Here is a tiny trained network, its code and every weight. The questions are about switching its units off for an input and a target symbol, where a switched-off unit gives its printed mean instead of its output.

import numpy as np


def w(rows, s, z=0):
    codes = np.array(rows[::2]) - 128.0
    scale = np.full(codes.shape[1], s)
    scale[-1] = z or s
    return codes * scale


def norm(h):
    return h / np.sqrt((h * h).mean(-1, keepdims=True) + 1e-5)


def f(y):
    return y / 2 * (1 + np.tanh(0.7978845608 * (y + 0.044715 * y**3)))


def softmax(a):
    e = np.exp(a - a.max(-1, keepdims=True))
    return e / e.sum(-1, keepdims=True)


def log_softmax(a):
    a = a - a.max(-1, keepdims=True)
    return a - np.log(np.exp(a).sum(-1, keepdims=True))


def net(x, mask):
    ids = ['ΔΩαβγεζηλπστφψ'.index(c) for c in x.split()]
    T = len(ids)
    res = E[ids] + P[:T]
    r = norm(res)
    for j in range(3):
        rows = slice(3 * j, 3 * j + 3)
        q, k, v = (r @ M[0][rows].T for M in (Q, K, V))
        z = softmax(np.where(np.tri(T) > 0, q @ k.T / 3**0.5, -1e9)) @ v
        o = O[0][rows]
        res = res + np.where(mask[j], z, o[:, -1]) @ o[:, :-1]
    y = f(norm(res) @ A[0][:, :-1].T + A[0][:, -1])
    res = res + np.where(mask[3:11], y, B[0][:, -1]) @ B[0][:, :-1]
    return log_softmax(norm(res)[-1] @ U[:, :-1].T + U[:, -1])


Q, K, V, O, A, B = {}, {}, {}, {}, {}, {}
E = w([
[141,125,142,122],'Δ',
[139,153,163,142],'Ω',
[138,134,139,119],'α',
[167,114,163,167],'β',
[143,117,143,103],'γ',
[149,98,132,135],'ε',
[118,123,166,173],'ζ',
[109,168,155,128],'η',
[126,150,111,100],'λ',
[147,72,115,130],'π',
[132,121,134,98],'σ',
[1,165,62,122],'τ',
[73,129,161,196],'φ',
[77,124,146,160],'ψ',
],0.0097)
P = w([
[163,117,146,75],'0',
[139,82,230,110],'1',
[195,198,51,114],'2',
[123,131,123,103],'3',
[99,78,205,130],'4',
[111,191,55,180],'5',
[105,138,114,96],'6',
[97,96,174,103],'7',
[39,161,105,255],'8',
],0.0067)
Q[0] = w([
[72,110,206,167],'H0',
[115,64,215,76],'H0',
[91,31,146,141],'H0',
[100,88,201,80],'H1',
[115,113,192,52],'H1',
[196,199,78,70],'H1',
[244,210,37,197],'H2',
[193,79,77,189],'H2',
[207,113,108,5],'H2',
],0.012)
K[0] = w([
[83,156,85,149],'H0',
[69,111,71,79],'H0',
[93,84,84,175],'H0',
[67,96,143,119],'H1',
[76,98,173,116],'H1',
[188,143,187,96],'H1',
[251,160,201,88],'H2',
[219,72,136,138],'H2',
[110,65,163,58],'H2',
],0.015)
V[0] = w([
[119,192,229,205],'H0',
[222,134,141,154],'H0',
[150,254,163,50],'H0',
[95,107,140,116],'H1',
[179,105,250,167],'H1',
[154,217,65,173],'H1',
[119,66,50,166],'H2',
[52,218,152,196],'H2',
[63,157,88,27],'H2',
],0.0097)
O[0] = w([
[116,214,142,211,183],'H0',
[134,90,120,200,188],'H0',
[254,172,122,146,136],'H0',
[136,127,133,86,123],'H1',
[175,47,187,209,254],'H1',
[50,186,125,175,82],'H1',
[35,84,122,122,82],'H2',
[214,102,205,184,90],'H2',
[140,149,216,58,49],'H2',
],0.0096,0.0066)
A[0] = w([
[84,158,23,201,73],'N0',
[101,202,186,70,168],'N1',
[83,198,56,80,255],'N2',
[165,103,207,178,180],'N3',
[153,238,88,125,172],'N4',
[126,133,77,137,70],'N5',
[149,165,247,112,63],'N6',
[113,128,156,167,114],'N7',
],0.015,0.0027)
B[0] = w([
[222,107,55,139,244],'N0',
[62,138,77,181,142],'N1',
[5,172,128,81,178],'N2',
[66,173,138,87,254],'N3',
[52,139,135,64,180],'N4',
[109,131,105,165,140],'N5',
[94,133,18,114,176],'N6',
[115,149,154,117,162],'N7',
],0.019,0.0088)
U = w([
[87,10,100,104,162],'Δ',
[169,105,131,96,194],'Ω',
[130,132,138,117,78],'α',
[142,175,132,111,8],'β',
[169,138,108,69,251],'γ',
[178,232,154,133,123],'ε',
[117,135,198,197,226],'ζ',
[203,81,76,214,164],'η',
[151,117,129,95,72],'λ',
[61,53,159,116,208],'π',
[71,137,74,120,33],'σ',
[72,162,164,102,58],'τ',
[51,147,136,75,74],'φ',
[81,139,177,169,168],'ψ',
],0.011,0.003)

Each question gives the input, a string of symbols that net reads in full, and the target symbol t.
The units are the heads (3 rows each of Q, K, V and O) and the neurons (one row each of A and B). Each row of codes is followed by its name. A weight is (code - 128) times the scale printed after its matrix; where a second scale follows, it is the last column's (O, A, B and U).
mask holds one flag per unit, heads first, then neurons. A switched-off unit (its flag False) gives its mean, the last column of its rows in O or B, instead of its output. The means were averaged over made-up inputs and are rounded, as every weight is.
A unit's drop is (log p(t) with every unit on - log p(t) with that unit switched off) / (log p(t) with every unit on - log p(t) with every unit switched off).
The circuit of an input: a set's keep is (log p(t) with only the set's units on - log p(t) with every unit switched off) / (log p(t) with every unit on - log p(t) with every unit switched off). Starting from all 11 units, units are removed one at a time, each time the one whose removal leaves the highest keep (on an exact tie, the one counted first), for as long as the keep stays at least 0.8.
units of the circuit, in order: the units of the circuit, biggest drop first
top k neurons: the k neurons with the biggest drops, biggest first
heads that matter: for each layer, one digit per head in row order, 1 if its drop is at least 0.15 and else 0, layers parted by /
input β λ η, target η: units of the circuit, in order => H1, N2
input Ω β φ, target ε: units of the circuit, in order => H2, N6
input π ζ σ φ β β σ λ σ, target η: heads that matter => 001
input ζ ψ β Δ ε φ, target η: top 2 neurons => N0, N3
input α β β Ω β π β α, target Δ: units of the circuit, in order => H0, N3
input Ω β Ω ζ, target ζ: heads that matter => 010
input π β β λ λ, target γ: units of the circuit, in order => H0
input ε Ω β ε ε β ε ζ Ω, target η: units of the circuit, in order => H2, N2
input β ε α γ β β η β ε, target η: heads that matter => 001
input ε β ε α, target γ: heads that matter => 111
input ζ π β ε β, target π: units of the circuit, in order => H1, N0
input Ω β Δ β ψ β Ω β ζ, target η: units of the circuit, in order => N0, N2
input β ε σ ε, target Δ: heads that matter => 111
input β λ ζ η ζ, target ε: units of the circuit, in order => H0
input α ε β β ε, target π: units of the circuit, in order => H1, N0
input ζ β β ε β ε, target η: heads that matter => 000
input γ φ β λ φ β α, target γ: top 2 neurons => N6, N2
input β β ε λ Ω, target γ: heads that matter => 110
input Ω ε τ, target ε: heads that matter => 111
input α ε β Ω Ω β Ω β, target ζ: heads that matter => 001
input π β π Ω β, target Δ: units of the circuit, in order => H0
input ε ζ β Ω ζ ψ, target η: top 2 neurons => N0, N3
input ζ Ω γ ε Ω η Ω α, target ε: heads that matter => 100
input β β β β ψ η, target η: heads that matter => 000
input η β β β ζ β ε π τ, target η: heads that matter => 001
input β τ β σ ε λ, target η: heads that matter => 100
input β β β ε Ω β Ω β, target ζ: heads that matter => 001
